Here is a tiny trained network, its code and every weight. The questions are about switching its units off for an input and a class, where a switched-off unit gives its printed mean instead of its output.

import numpy as np


def w(rows, s, z=0):
    codes = np.array(rows[::2]) - 128.0
    scale = np.full(codes.shape[1], s)
    scale[-1] = z or s
    return codes * scale


def norm(h):
    return h / np.sqrt((h * h).mean(-1, keepdims=True) + 1e-5)


def f(y):
    return y / 2 * (1 + np.tanh(0.7978845608 * (y + 0.044715 * y**3)))


def log_softmax(a):
    a = a - a.max(-1, keepdims=True)
    return a - np.log(np.exp(a).sum(-1, keepdims=True))


def net(x, mask):
    res = np.array(x, float).reshape(1, 3) / 4 @ E
    u = 0
    for l in range(4):
        y = f(norm(res) @ A[l][:, :-1].T + A[l][:, -1])
        res = res + np.where(mask[u : u + 3], y, B[l][:, -1]) @ B[l][:, :-1]
        u += 3
    return log_softmax(norm(res)[-1] @ U[:, :-1].T + U[:, -1])


A, B = {}, {}
E = w([
[53,42,93,136,127,34,110,118,141,49,149],'x0',
[224,35,187,141,68,131,21,255,209,160,94],'x1',
[178,75,112,232,122,156,84,64,182,87,233],'x2',
],0.0094)
A[0] = w([
[178,75,116,190,120,146,110,103,171,96,200,228],'L0N1',
[105,224,133,134,151,191,181,71,96,145,146,5],'L0N2',
[1,139,99,129,162,98,166,37,96,79,167,80],'L0N3',
],0.0083,0.002)
B[0] = w([
[60,194,209,137,191,125,4,168,49,142,9,255],'L0N1',
[253,131,73,123,97,50,118,115,97,165,93,211],'L0N2',
[249,107,78,143,75,43,174,154,174,139,123,251],'L0N3',
],0.0051,0.0093)
A[1] = w([
[98,184,104,156,141,154,203,50,114,113,189,32],'L1N1',
[126,150,134,239,153,183,105,48,116,109,212,3],'L1N2',
[148,205,140,143,140,252,176,93,117,176,178,58],'L1N3',
],0.023,0.0032)
B[1] = w([
[149,134,55,89,116,180,120,13,125,173,185,218],'L1N1',
[101,78,166,97,221,122,3,100,108,108,30,254],'L1N2',
[154,211,203,192,87,132,196,225,192,89,127,253],'L1N3',
],0.011,0.0088)
A[2] = w([
[25,173,137,57,128,134,194,150,97,131,104,2],'L2N1',
[5,70,107,139,137,91,152,103,124,62,182,54],'L2N2',
[62,171,137,122,152,125,122,128,58,143,101,98],'L2N3',
],0.033,0.0024)
B[2] = w([
[124,93,131,192,219,115,50,92,115,80,91,254],'L2N1',
[170,251,213,129,110,193,172,182,162,143,97,242],'L2N2',
[153,116,96,118,124,81,160,145,112,136,114,228],'L2N3',
],0.018,0.0097)
A[3] = w([
[1,94,161,158,131,132,211,154,80,113,233,3],'L3N1',
[162,57,152,181,127,161,111,194,147,138,150,158],'L3N2',
[48,199,97,137,167,121,213,15,88,91,161,80],'L3N3',
],0.023,0.0019)
B[3] = w([
[59,110,228,32,167,254,35,81,193,157,128,128],'L3N1',
[123,131,75,105,125,136,154,89,130,128,162,247],'L3N2',
[125,49,109,85,70,162,75,220,182,151,168,191],'L3N3',
],0.015,0.014)
U = w([
[159,87,69,85,82,163,93,125,177,156,176,153],'0',
[118,118,150,127,198,119,49,112,118,104,64,136],'1',
[166,204,195,150,109,169,162,169,164,127,116,129],'2',
[156,138,101,158,120,74,191,112,109,114,138,255],'3',
[58,84,218,154,96,124,188,92,80,122,177,33],'4',
[11,121,196,173,88,126,157,92,84,146,181,39],'5',
[65,48,241,162,98,127,197,94,79,121,195,34],'6',
],0.012,0.0063)

Each question gives the input, the list of numbers given to net, and the class t.
The units are the neurons (one row each of A and B). Each row of codes is followed by its name. A weight is (code - 128) times the scale printed after its matrix; where a second scale follows, it is the last column's (A, B and U).
mask holds one flag per neuron, layer by layer. A switched-off neuron (its flag False) gives its mean, the last column of its row in B, instead of its output. The means were averaged over made-up inputs and are rounded, as every weight is.
A unit's drop is (log p(t) with every unit on - log p(t) with that unit switched off) / (log p(t) with every unit on - log p(t) with every unit switched off).
The circuit of an input: a set's keep is (log p(t) with only the set's units on - log p(t) with every unit switched off) / (log p(t) with every unit on - log p(t) with every unit switched off). Starting from all 12 units, units are removed one at a time, each time the one whose removal leaves the highest keep (on an exact tie, the one counted first), for as long as the keep stays at least 0.8.
circuit, biggest first: the units of the circuit, biggest drop first
most important unit: the unit with the biggest drop
top k neurons in layer l: the k neurons of layer l with the biggest drops, biggest first
drop of u: that unit's drop, to one decimal
input [-3,5,7], class 1: circuit, biggest first => [L1N2 L0N3]
input [8,-6,-5], class 2: most important unit => L2N2
input [0,0,3], class 3: circuit, biggest first => [L2N3 L0N1 L2N1]
input [2,6,-3], class 0: circuit, biggest first => [L2N2 L2N1]
input [1,-1,-2], class 3: circuit, biggest first => [L2N2 L1N2]
input [1,5,1], class 0: circuit, biggest first => [L2N2 L2N1]
input [-8,5,8], class 1: top 2 neurons in layer 0 => [L0N1 L0N3]
input [8,-8,-3], class 0: top 2 neurons in layer 1 => [L1N1 L1N2]
input [6,5,5], class 2: top 2 neurons in layer 2 => [L2N2 L2N1]
input [-5,4,5], class 1: top 2 neurons in layer 0 => [L0N3 L0N2]
input [4,3,-2], class 2: top 2 neurons in layer 0 => [L0N3 L0N2]
input [1,-4,-1], class 0: top 2 neurons in layer 2 => [L2N2 L2N3]
input [1,2,0], class 3: top 2 neurons in layer 1 => [L1N2 L1N3]
input [1,-8,-7], class 0: most important unit => L1N1
input [-5,7,-7], class 0: top 2 neurons in layer 1 => [L1N3 L1N2]
input [5,-6,-5], class 0: drop of L1N1 => 0.5
input [-6,7,8], class 1: drop of L3N3 => 0.4
input [-3,3,-7], class 1: drop of L2N1 => 0.8
input [3,3,3], class 3: top 2 neurons in layer 0 => [L0N1 L0N3]
input [3,-6,-6], class 0: most important unit => L0N1
input [4,-3,2], class 2: top 2 neurons in layer 0 => [L0N3 L0N2]
input [7,3,5], class 2: top 2 neurons in layer 2 => [L2N2 L2N1]
